[142  67 113 140 150  89] -> J_195
[107 123  63 125  67  90] -> J_234
[125 107  90  63 124  67] -> J_782
[130  90 112 159 145 101] -> J_530
[125 127 134 122 144 115] -> J_330
[113 125 148 132  52 121] -> J_342
[ 90 114 159 176  63  79] -> J_360
[ 97 161  88 117 146 148] -> J_203
[107 127 179 141 133 108] -> J_632
[126 145 115 128 145 179] -> J_503
[163 136 113 132 145  98] -> J_292
[145 132 136 113 162  98] -> J_127
perm: [ 98 145 132 113 136 163] : J_292
perm: [ 63  67  90 107 123 125] : J_234
common J_503 J_330:  : [115]
common J_342 J_330:  : [125]

[ 99 160 129 167 145 106 149 166  56  94 118 100 106] = J_356
[108 100 150 134 139 172 110  86 101 118 123 108 133] = J_29
[144 134 172  57 139  56  85 166 129  45 120 147 116] = J_54
[ 60 160 100 145 118 129 149 107  94 136  99  47 106] = J_757
perm: [166  56 118 129 167 100 149 145  99 160 106  94 106] : J_356
common J_54 J_757:  : [129]
which: [108 100 150 134 139 172 110  86 101 118 123 108 133] : J_29
common J_757 J_54:  : [129]

[107 121 182 120 135  96  93] = J_564
[225 100 160 157 200  81  55] = J_107
[176 135 116 164 194 139 161] = J_911
[160 157  81  99 200  55 225] = J_806
[127  97  93  44 114 185 123] = J_949
[119 100  64 214 116 156 175] = J_424
[116 156  64 119 214 101 175] = J_411
[106 145 139 146  92 151  49] = J_146
[177 154 123 116  96 151 101] = J_304
[129 171 111 142 183  90 163] = J_365
[177 109 105 216 125 169 150] = J_630
[126 110  85  52 147 145 115] = J_82
perm: [ 55  81  99 157 160 200 225] : J_806
perm: [156 119 116 101 175 214  64] : J_411
step +1: [107 121 182 120] : [108 122 183 121]
common J_630 J_304:  : [177]

[ 40 118  80 146 175 118]  J_91
[118 109  93  55 224 113]  J_811
[226 189  45 181 148 127]  J_239
[ 66 151  56 140 175 175]  J_775
[ 56 175 114 150  56 140]  J_445
which: [118 109  93  55 224 113] : J_811
perm: [175 175 140  56 151  66] : J_775
common J_91 J_775:  : [175]
common J_91 J_445:  : [175]

[129 112 113 133 132 121 166 141 130 138 118 136 111 155 148 119 150 160
 105 141 125 137 115 101 155 119  99 150]  J_20
[155  88  97 133 112  95 160 159 126 139 164 172  71 133 111 108 160 152
  90 110 132 138 116 118 137 133 118 119]  J_828
[129 112 128 133 132 121 131 141 130 138 118 136 111 155 148 119 150 160
 105 141 125 137 115 101 155 119  99 150]  J_137
[155  88  97 133 112  95 160 159 126 139 164 172  71 133 111 108 160 152
  90 110 132 108 116 118 137 133 118 119]  J_675
step -1: [150 160] : [149 159]
step -1: [160 159 126 139] : [159 158 125 138]

[ 99 158 159  80 116 148 115 131 117 104 125 145] -> J_513
[114  97 150 115 146 163 140 138 142 127 111 148] -> J_70
[125  80 147 117 138 158  99 159 116 131 115 145] -> J_876
[121 126 157 133 136 117 139 131 140 144 116 124] -> J_116
[114  97 150 115 146 163 140 138  59 127 111 148] -> J_824
perm: [145 104 116  80 158 131 148 115 125 159  99 117] : J_513
common J_824 J_116:  : [140]
perm: [145 125  80 147 117 138 158  99 159 116 131 115] : J_876
step +1: [115 131 117 104] : [116 132 118 105]
step +1: [159] : [160]
common J_116 J_70:  : [140]
common J_116 J_824:  : [140]

[92 45 81 90] = J_902
[132 128  64 100] = J_497
[132 128 214  91] = J_785
[132 128 140  46] = J_684
[101  55 118 128] = J_42
[ 91 142  45 184] = J_737
[100  45  82 112] = J_128
common J_497 J_128:  : [100]
common J_128 J_902:  : [45]
step -1: [132] : [131]
common J_128 J_497:  : [100]

[125 128 125 127 129 125 130 137 124 125 118 137 127 127 131 133 139 126
 129 125 119 122 130 150 153 132 139 129 129 135 124 124 128 128 133 131
 130 123 135 127 127 127 135 129 129 135] : J_707
[131 123 140 128 130 130 126 120 136 121 118 132 126 125 122 127 121 123
 132 129 131 121 124 146 136 124 119 128 126 133 126 122 127 130 150 128
 128 130 119 130 134 122 132 127 120 129] : J_970
[128 140 130 127 122 126 129 120 128 119 119 126 122 126 120 127 126 144
 127 111 131 121 125 133  77 127 126 139 129 130 124 133 129 130 114 119
 125 125 110 135 120 126 121 125 136 127] : J_895
[140 131 119 128 127 125 144  77 121 114 125 125 127 127 121 129 133 126
 124 126 127 121 119 111 126 122 128 129 120 126 135 129 120 139 130 119
 130 126 126 125 130 109 122 121 120 133] : J_889
[129 129 124 131 135 129 127 127 128 124 121 129 133 125 135 127 146 142
 143 126 128 131 134 148 140 127 127 126 128 127 121 128 125 127 134 135
 126 130 133 130 131 123 126 104 130 123] : J_668
[129 121 109 130 123 136 125 128 130 128 119 129 119 128 130 129 129 122
 128 128 122 129 123 138  56 126 131 131 136 124 119 136 134 123 112 127
 125 131 128 126 131 127 139 131 124 125] : J_826
[129 121 138 127 129 122 123 104 122 125 134 125 126 120 126 130 132 115
 129 137 130 118 124 136 118 126 129 116 127 137 124 129 127 142 144 122
 131 126 137 128 115 136 135 121 134 123] : J_178
step +1: [128 130 130 126] : [129 131 131 127]
perm: [ 77 110 111 114 119 119 119 120 120 120 121 121 122 122 124 125 125 125
 125 126 126 126 126 126 126 127 127 127 127 127 128 128 129 129 129 130
 130 130 131 133 133 135 136 139 140 144] : J_895
which: [125 128 125 127 129 125 130 137 124 125 118 137 127 127 131 133 139 126
 129 125 119 122 130 150 153 132 139 129 129 135 124 124 128 128 133 131
 130 123 135 127 127 127 135 129 129 135] : J_707
perm: [125 124 131 139 127 131 126 128 131 125 127 112 123 134 136 119 124 136
 131 131 126  56 138 123 129 122 128 128 122 129 129 130 128 119 129 119
 128 130 128 125 136 123 130 109 121 129] : J_826
which: [129 129 124 131 135 129 127 127 128 124 121 129 133 125 135 127 146 142
 143 126 128 131 134 148 140 127 127 126 128 127 121 128 125 127 134 135
 126 130 133 130 131 123 126 104 130 123] : J_668
step -1: [130] : [129]

[168 190  68 106]  J_199
[168 190 199 106]  J_660
[168 158 199 106]  J_12
[160 213  92  89]  J_703
step -1: [190] : [189]
perm: [ 92  89 213 160] : J_703
step -1: [168 190 199] : [167 189 198]

[ 83  82  81  85 147 175 178 196]  J_61
[ 95  78  82  81 137 178 171 203]  J_51
[166 207 113  72  85  79 127 179]  J_583
[ 83  82  81  85 147 173 136 186]  J_594
[ 85  78 103 170 166 198 156  69]  J_33
[ 84  80  89 137 173 183 188  78]  J_333
[174 163 201 149  69  86  79 107]  J_993
common J_33 J_51:  : [78]
perm: [ 69 201 149 107 163  86  79 174] : J_993
perm: [186 136 173 147  85  81  82  83] : J_594

[140 128 128 128 128 127 202 137 122 121 128 172 144 119 173 106 123] : J_24
[127 130 129 128 138 124 183 116 143  99 128 127 119 111 152 115 135] : J_819
[128 128 128 128 128 140 144 173 118 202 116 172 137 121 122 106 127] : J_881
[127 128 137 128 106 106 126 133 159  99 135 127 128 120 115 109 111] : J_604
[116 128 128 128 128 127 187 130 130 107 128 205 133 126 137 118 131] : J_376
which: [128 128 128 128 128 140 144 173 118 202 116 172 137 121 122 106 127] : J_881
step -1: [127 128] : [126 127]
step -1: [128 127 119] : [127 126 118]
perm: [123 106 173 119 144 172 128 121 122 137 202 127 128 128 128 128 140] : J_24
step +1: [128 120] : [129 121]
which: [127 130 129 128 138 124 183 116 143  99 128 127 119 111 152 115 135] : J_819

[ 94  96 148  70 110 191 103 123 141] -> J_294
[213  70 162 118 168  96 174 160 113] -> J_522
[164 164 150 140 160  99 132 151  95] -> J_768
[165 108 156 132 110  69 181  99 155] -> J_710
[ 70  53  77 148  81 149  41  76 128] -> J_658
[ 42 127  96 104 114 183  52 131 184] -> J_528
[149 118  83 146 131 113 103 126 129] -> J_759
[213 113 160  96 162 167 118 174  70] -> J_315
[133  97 141 148 102  91 187 105  75] -> J_297
[ 59 100  72 116 129 178  45 134  69] -> J_605
[ 60 138 156  89 134 194  90 141 152] -> J_383
[119 129 205  90 123 200 117 151 179] -> J_923
common J_710 J_605:  : [69]
step +1: [102] : [103]
perm: [113 160 174  96 168 118 162  70 213] : J_522
step -1: [ 91 187] : [ 90 186]
common J_294 J_710:  : [110]

[ 69  67 132 118 147 125 173 133 142 155 148 134 116  74 129 111 101 122
 120] = J_372
[101 102 120 116 145 138 140 122 134 134 129 134 107  99 133 145 106 108
 129] = J_231
[104 109 112 113 146 137 131 122 123 138 115 134 123  74 160 137 101  94
 127] = J_486
[ 88  70 123 121 152 120 160 135 147 136 151 145 110  98 128 113  90 128
 113] = J_507
[ 81  76 121 112 153 135 155 123 142 140 142 141 101  88 128 126  92 146
 124] = J_85
[ 63  55 137 112 142 122 169 130 145 152 167 146 118  92 109 108  91 128
 117] = J_641
perm: [109  91 145 117 152 167 130  55 146 128 122 118  63 169 112  92 142 108
 137] : J_641
step +1: [112] : [113]
which: [ 69  67 132 118 147 125 173 133 142 155 148 134 116  74 129 111 101 122
 120] : J_372
step +1: [113] : [114]
perm: [123 121 152 120 160 135 147 136 151 145 110  98 128 113  90 128 113  88
  70] : J_507
step +1: [122] : [123]
step -1: [122 134 134] : [121 133 133]

[ 61  45 113 154 215 180 206 188 194 175 128  92  87  46  51  64  79  70
  54  65  75 100] -> J_557
[ 45  87  96 128 154  65  75 100  92  52  61 194  79  87 215 175  70 113
 188  46 206  54] -> J_489
[ 65  96  92 128 194 100  75  87  61  78 215  52 154 206  54 113  46 175
  45  70 188  87] -> J_930
perm: [ 87 188  70  45 175  46 113  54 206 154  52 215  78  61  87  75 100 194
 128  92  96  65] : J_930
perm: [206  54  45  87  96 128 154  65  75 100  92  52  61 194  79  87 215 175
  70 113 188  46] : J_489

[ 72  91 153 158 124 131 111 112 134] = J_616
[177 157 151 181 139 106 114 149 169] = J_825
[158 112 112  72  91 190 134 131 124] = J_251
[109 116 125 203 128 165 114 108 190] = J_931
perm: [190 108 114 165 128 203 125 116 109] : J_931
perm: [111 158 124  72 134 153 131  91 112] : J_616
step -1: [72] : [71]
perm: [ 72  91 111 112 124 131 134 153 158] : J_616
step -1: [165 114] : [164 113]
step +1: [109 116 125] : [110 117 126]
common J_931 J_251:  : [190]

[112 154 122 111 155 113 158 111  58 175 114 149  68 174  79 103 145 100
 101 104 165 124 125  92 151  58 114  84 132 167 103  50 159 128 130 119
 108 144  92 171 133 117  97] -> J_962
[161 147 148 100 107 111 134  82 116 114 170 144 114 111  98 149 128 117
 128 158 124 136 151 196 159 170 111 113  96 117  53 124 101 149 123  56
 146 111 141 192 105 156  90] -> J_661
[112 154 122 111 155 113 158 111  58 175 114 149  68 174  79 103 145 100
 101 104 165 129 125  92 151  58 114 180 132 167 103  50 159 128 130 119
 108 144  92 171 133 117  97] -> J_154
[133 145 134 137 167 138  99 150 137 116 140  93 154 127 108 141 131 133
 116 143 135 114  98 129 137 114 128 162 132 149 140  89 181 122 149  88
  94 134 133  57 131 151 138] -> J_711
[100 103 155 111 125 133  68 151 171 180 175 154  50 144  58 114 119 108
 165 122 104 167 145 149 132  92  97 158  92 130 128 114 112 130 159 117
 111 113 103  58 174 101  79] -> J_830
[130 115 106 104 127 140 124 134 145 124 135 119 104 154 142 175  84 104
 133 131  87 115  84 170 192 177 155 154 136 136 110  73 140 142 145 128
 140 168  89 122 155 124  83] -> J_465
[133 145 134 137 167 138  99 150 137 116 140  93 154 127 108 134 131 133
 116 136 135 126  98 129 137  83 128 162 132 149 140  89 181 122 149  88
  94 134 137  57 131 151 138] -> J_348
step +1: [ 93 154 127] : [ 94 155 128]
perm: [ 50  58  58  68  79  84  92  92  97 100 101 103 103 104 108 111 111 112
 113 114 114 117 119 122 124 125 128 130 132 133 144 145 149 151 154 155
 158 159 165 167 171 174 175] : J_962
perm: [119 103 144 114 149 122  58 112 108 165 114 151 129 155 111  92 159  79
 145  97 174 133  92 103  58 175  68 167 158 104 117 100 180 113 125 154
 130 111 101 171 128 132  50] : J_154
perm: [ 50  58  58  68  79  92  92  97 100 101 103 103 104 108 111 111 112 113
 114 114 117 119 122 125 128 129 130 132 133 144 145 149 151 154 155 158
 159 165 167 171 174 175 180] : J_154

[135 109 108 119 126 121] -> J_378
[105  64 169 109 119 157] -> J_370
[135 115 125 119 135 121] -> J_354
[ 89 155 150 119 100  89] -> J_695
step -1: [ 89 155 150 119] : [ 88 154 149 118]
step -1: [105  64 169 109] : [104  63 168 108]
common J_370 J_354:  : [119]
common J_378 J_695:  : [119]
common J_695 J_370:  : [119]

